Below is a small trained network, with its code and all its weights. Each question gives an input and a class and asks what happens when units are switched off, that is, made to give their printed mean instead of their output.

import numpy as np


def w(rows, s, z=0):
    codes = np.array(rows[::2]) - 128.0
    scale = np.full(codes.shape[1], s)
    scale[-1] = z or s
    return codes * scale


def f(y):
    return np.maximum(y, 0)


def log_softmax(a):
    a = a - a.max(-1, keepdims=True)
    return a - np.log(np.exp(a).sum(-1, keepdims=True))


def net(x, mask):
    res = np.array(x, float).reshape(1, 4) / 4 @ E
    y = f(res @ A[0][:, :-1].T + A[0][:, -1])
    res = res + np.where(mask, y, B[0][:, -1]) @ B[0][:, :-1]
    return log_softmax(res[-1] @ U[:, :-1].T + U[:, -1])


A, B = {}, {}
E = w([
[121,109,122,153,137,95,184,150,119,138,116,132],'x0',
[202,108,187,123,208,121,123,115,117,126,152,247],'x1',
[199,75,77,117,79,113,130,136,119,91,93,118],'x2',
[132,135,198,166,107,160,157,110,205,141,56,87],'x3',
],0.015)
A[0] = w([
[135,105,188,154,203,130,120,95,186,123,102,179,121],'n1',
[137,80,56,113,70,75,77,158,95,88,141,87,155],'n2',
[72,193,62,139,193,105,108,166,80,162,254,137,158],'n3',
[235,85,116,190,68,113,103,131,145,47,92,143,141],'n4',
[118,92,81,50,115,75,124,125,68,99,117,58,137],'n5',
[189,65,104,72,189,123,138,131,199,102,139,207,170],'n6',
[217,94,191,150,113,67,143,41,84,68,164,213,2],'n7',
[155,127,97,37,93,117,197,106,116,102,176,109,131],'n8',
[108,236,109,178,79,95,123,143,209,175,49,81,133],'n9',
],0.0079,0.0083)
B[0] = w([
[232,195,177,99,30,254,186,82,92,173,201,132,221],'n1',
[116,179,243,50,74,206,227,223,71,166,160,119,233],'n2',
[62,162,70,137,170,98,90,170,151,12,105,38,253],'n3',
[58,106,71,101,189,64,111,162,104,73,98,67,237],'n4',
[185,169,151,71,50,94,155,91,62,176,66,224,210],'n5',
[145,213,59,192,189,107,161,63,102,107,45,30,250],'n6',
[52,118,96,33,121,59,42,149,159,119,108,110,217],'n7',
[197,169,173,168,89,137,222,175,102,215,143,145,176],'n8',
[149,126,84,157,129,40,102,125,171,103,37,92,242],'n9',
],0.0076,0.012)
U = w([
[3,81,94,53,101,78,63,176,102,70,94,55,249],'0',
[70,197,112,161,161,113,148,74,191,10,109,66,147],'1',
[186,150,228,96,73,205,225,118,81,196,191,251,58],'2',
],0.0065,0.0012)

Each question gives the input, the list of numbers given to net, and the class t.
The units are the neurons (one row each of A and B). Each row of codes is followed by its name. A weight is (code - 128) times the scale printed after its matrix; where a second scale follows, it is the last column's (A, B and U).
mask holds one flag per neuron, in row order. A switched-off neuron (its flag False) gives its mean, the last column of its row in B, instead of its output. The means were averaged over made-up inputs and are rounded, as every weight is.
A unit's drop is (log p(t) with every unit on - log p(t) with that unit switched off) / (log p(t) with every unit on - log p(t) with every unit switched off).
The circuit of an input: a set's keep is (log p(t) with only the set's units on - log p(t) with every unit switched off) / (log p(t) with every unit on - log p(t) with every unit switched off). Starting from all 9 units, units are removed one at a time, each time the one whose removal leaves the highest keep (on an exact tie, the one counted first), for as long as the keep stays at least 0.8.
circuit, biggest first: the units of the circuit, biggest drop first
top k neurons: the k neurons with the biggest drops, biggest first
drop when u is switched off: that unit's drop, to one decimal
input [1,3,0,7], class 2: top 2 neurons	[n1, n3]
input [-3,4,-4,-6], class 1: circuit, biggest first	[n6, n2]
input [6,8,0,-1], class 1: circuit, biggest first	[n6]
input [1,5,-2,-5], class 1: top 3 neurons	[n6, n4, n2]
input [4,-2,1,-7], class 2: circuit, biggest first	[n2, n5]
input [-1,1,-7,5], class 2: top 2 neurons	[n3, n1]
input [4,3,0,6], class 2: top 3 neurons	[n3, n1, n7]
input [-4,4,-1,-5], class 1: top 3 neurons	[n6, n4, n2]
input [7,1,-6,7], class 2: top 4 neurons	[n1, n3, n6, n4]
input [2,8,2,1], class 1: top 3 neurons	[n6, n1, n7]
input [1,-3,1,-8], class 2: top 2 neurons	[n2, n5]
input [0,0,7,0], class 2: top 2 neurons	[n3, n2]
input [-8,3,-5,1], class 2: top 3 neurons	[n1, n4, n9]
input [3,2,-4,8], class 2: circuit, biggest first	[n1]
input [5,7,-3,-4], class 1: drop when n6 is switched off	0.5
input [-8,-1,8,8], class 0: drop when n1 is switched off	0.1
input [8,7,-2,-4], class 1: drop when n6 is switched off	0.7
